Below is a small trained network, with its code and all its weights. Each question gives an input and a class and asks what happens when units are switched off, that is, made to give their printed mean instead of their output.

import numpy as np


def w(rows, s, z=0):
    codes = np.array(rows[::2]) - 128.0
    scale = np.full(codes.shape[1], s)
    scale[-1] = z or s
    return codes * scale


def norm(h):
    return h / np.sqrt((h * h).mean(-1, keepdims=True) + 1e-5)


def f(y):
    return np.maximum(y, 0)


def log_softmax(a):
    a = a - a.max(-1, keepdims=True)
    return a - np.log(np.exp(a).sum(-1, keepdims=True))


def net(x, mask):
    res = np.array(x, float).reshape(1, 4) / 4 @ E
    u = 0
    for l in range(3):
        y = f(norm(res) @ A[l][:, :-1].T + A[l][:, -1])
        res = res + np.where(mask[u : u + 6], y, B[l][:, -1]) @ B[l][:, :-1]
        u += 6
    return log_softmax(norm(res)[-1] @ U[:, :-1].T + U[:, -1])


A, B = {}, {}
E = w([
[135,72,124,123,5,73,163,110,188,102],'x0',
[113,196,85,174,78,139,43,43,111,75],'x1',
[120,250,157,87,93,113,100,170,200,84],'x2',
[133,130,125,125,121,131,129,130,120,131],'x3',
],0.012)
A[0] = w([
[120,107,141,110,143,111,143,253,153,135,98],'L0N1',
[127,180,127,131,215,144,99,144,98,126,248],'L0N2',
[136,9,126,124,163,131,139,167,88,136,253],'L0N3',
[132,173,133,120,209,143,128,174,107,143,52],'L0N4',
[123,156,122,139,221,156,117,133,68,134,213],'L0N5',
[127,44,116,170,134,129,95,60,59,132,104],'L0N6',
],0.025,0.0034)
B[0] = w([
[155,140,131,82,128,158,169,106,136,143,214],'L0N1',
[86,164,124,165,129,161,154,146,91,162,229],'L0N2',
[114,105,141,188,137,97,93,161,134,125,250],'L0N3',
[99,81,146,119,131,161,132,154,123,4,208],'L0N4',
[176,135,116,69,185,90,75,91,164,162,233],'L0N5',
[137,131,112,91,120,173,162,86,119,127,239],'L0N6',
],0.034,0.023)
A[1] = w([
[93,239,125,184,92,90,5,129,151,72,121],'L1N1',
[137,178,162,107,123,70,92,156,207,155,2],'L1N2',
[113,78,126,237,85,108,165,187,78,187,57],'L1N3',
[135,191,137,165,143,164,127,135,93,171,112],'L1N4',
[83,168,130,173,153,105,116,206,53,183,19],'L1N5',
[116,73,133,211,161,76,62,166,160,122,147],'L1N6',
],0.027,0.0028)
B[1] = w([
[88,195,137,177,76,115,38,95,214,109,230],'L1N1',
[185,146,185,152,162,141,134,76,134,134,168],'L1N2',
[35,160,191,100,104,162,217,50,169,118,217],'L1N3',
[105,144,94,112,155,140,127,165,75,142,181],'L1N4',
[62,123,78,193,92,116,171,251,100,161,173],'L1N5',
[137,127,189,178,157,64,104,158,85,157,254],'L1N6',
],0.022,0.016)
A[2] = w([
[157,89,128,145,155,29,49,188,130,109,2],'L2N1',
[124,22,55,143,2,105,156,106,138,61,36],'L2N2',
[101,157,110,74,207,91,66,155,159,109,64],'L2N3',
[203,85,150,139,25,94,235,114,130,197,87],'L2N4',
[234,144,124,69,77,85,111,128,242,171,126],'L2N5',
[97,91,129,116,170,130,144,126,88,121,108],'L2N6',
],0.025,0.0032)
B[2] = w([
[158,128,138,152,214,114,33,177,52,130,188],'L2N1',
[124,68,136,212,71,254,63,96,68,57,161],'L2N2',
[140,92,123,171,39,104,174,127,127,154,247],'L2N3',
[171,111,86,160,24,69,157,202,116,120,223],'L2N4',
[171,79,83,72,180,51,75,108,160,124,204],'L2N5',
[159,161,156,100,118,113,162,120,153,177,210],'L2N6',
],0.025,0.015)
U = w([
[157,70,178,186,251,61,67,167,70,146,165],'0',
[102,81,226,220,77,51,226,112,131,153,76],'1',
[141,127,166,35,191,220,247,194,116,40,91],'2',
[243,73,79,62,93,25,166,166,194,75,106],'3',
[155,157,14,57,199,189,119,8,89,215,114],'4',
[166,57,74,182,23,207,146,47,85,87,182],'5',
[18,204,43,205,126,151,81,185,124,135,250],'6',
[134,163,101,152,100,62,13,26,251,96,46],'7',
],0.013,0.002)

Each question gives the input, the list of numbers given to net, and the class t.
The units are the neurons (one row each of A and B). Each row of codes is followed by its name. A weight is (code - 128) times the scale printed after its matrix; where a second scale follows, it is the last column's (A, B and U).
mask holds one flag per neuron, layer by layer. A switched-off neuron (its flag False) gives its mean, the last column of its row in B, instead of its output. The means were averaged over made-up inputs and are rounded, as every weight is.
A unit's drop is (log p(t) with every unit on - log p(t) with that unit switched off) / (log p(t) with every unit on - log p(t) with every unit switched off).
The circuit of an input: a set's keep is (log p(t) with only the set's units on - log p(t) with every unit switched off) / (log p(t) with every unit on - log p(t) with every unit switched off). Starting from the 12 units with the biggest drops (on a tie, the unit counted first), units are removed one at a time, each time the one whose removal leaves the highest keep (on an exact tie, the one counted first), for as long as the keep stays at least 0.8.
units of the circuit, in order: the units of the circuit, biggest drop first
unit that matters most: the unit with the biggest drop
top k neurons: the k neurons with the biggest drops, biggest first
top k neurons in layer l: the k neurons of layer l with the biggest drops, biggest first
drop when u is switched off: that unit's drop, to one decimal
input [0,-6,8,7], class 2: top 2 neurons -> L0N5; L0N4
input [-3,1,-4,4], class 4: units of the circuit, in order -> L0N6
input [8,2,-3,1], class 5: units of the circuit, in order -> L0N5; L2N2
input [-2,-5,2,5], class 2: top 2 neurons -> L0N1; L0N4
input [0,7,3,2], class 6: top 2 neurons -> L0N5; L0N6
input [-2,0,3,-4], class 2: top 2 neurons -> L0N3; L0N4
input [-2,3,1,1], class 6: top 3 neurons -> L0N2; L0N6; L0N1
input [0,2,3,-2], class 6: top 2 neurons -> L0N5; L0N6
input [-4,1,1,5], class 6: top 4 neurons -> L0N1; L0N2; L0N6; L1N6
input [5,6,0,6], class 5: top 3 neurons -> L0N5; L0N3; L0N2
input [8,1,3,6], class 7: top 4 neurons -> L0N2; L0N6; L0N1; L0N4
input [-7,7,-1,6], class 4: top 3 neurons -> L0N3; L0N5; L0N2
input [3,4,-5,0], class 5: top 2 neurons -> L0N6; L0N5
input [-1,3,8,1], class 6: unit that matters most -> L0N5
input [-6,3,-1,0], class 4: top 3 neurons -> L0N5; L0N3; L0N2
input [-6,2,6,-5], class 6: top 2 neurons -> L0N6; L0N2
input [3,-3,1,4], class 3: top 2 neurons -> L0N1; L0N2
input [4,-3,1,-1], class 3: top 3 neurons -> L0N1; L0N2; L0N4
input [-1,-6,1,0], class 2: top 2 neurons in layer 0 -> L0N1; L0N4
input [-3,4,-8,-2], class 4: unit that matters most -> L0N6
input [-1,1,7,1], class 6: top 3 neurons in layer 0 -> L0N5; L0N6; L0N1
input [0,-5,5,0], class 2: top 2 neurons in layer 0 -> L0N5; L0N4
input [-1,3,7,6], class 6: top 2 neurons in layer 0 -> L0N5; L0N6
input [-7,3,-4,3], class 4: top 2 neurons in layer 0 -> L0N5; L0N2
input [0,-5,1,4], class 2: top 3 neurons in layer 0 -> L0N1; L0N5; L0N4
input [7,3,-8,-7], class 5: drop when L0N6 is switched off -> 3.6
input [7,2,2,3], class 7: drop when L1N1 is switched off -> 0.2
input [-2,-5,7,6], class 2: drop when L0N4 is switched off -> 0.0
input [0,2,-6,-7], class 4: drop when L0N4 is switched off -> 0.4
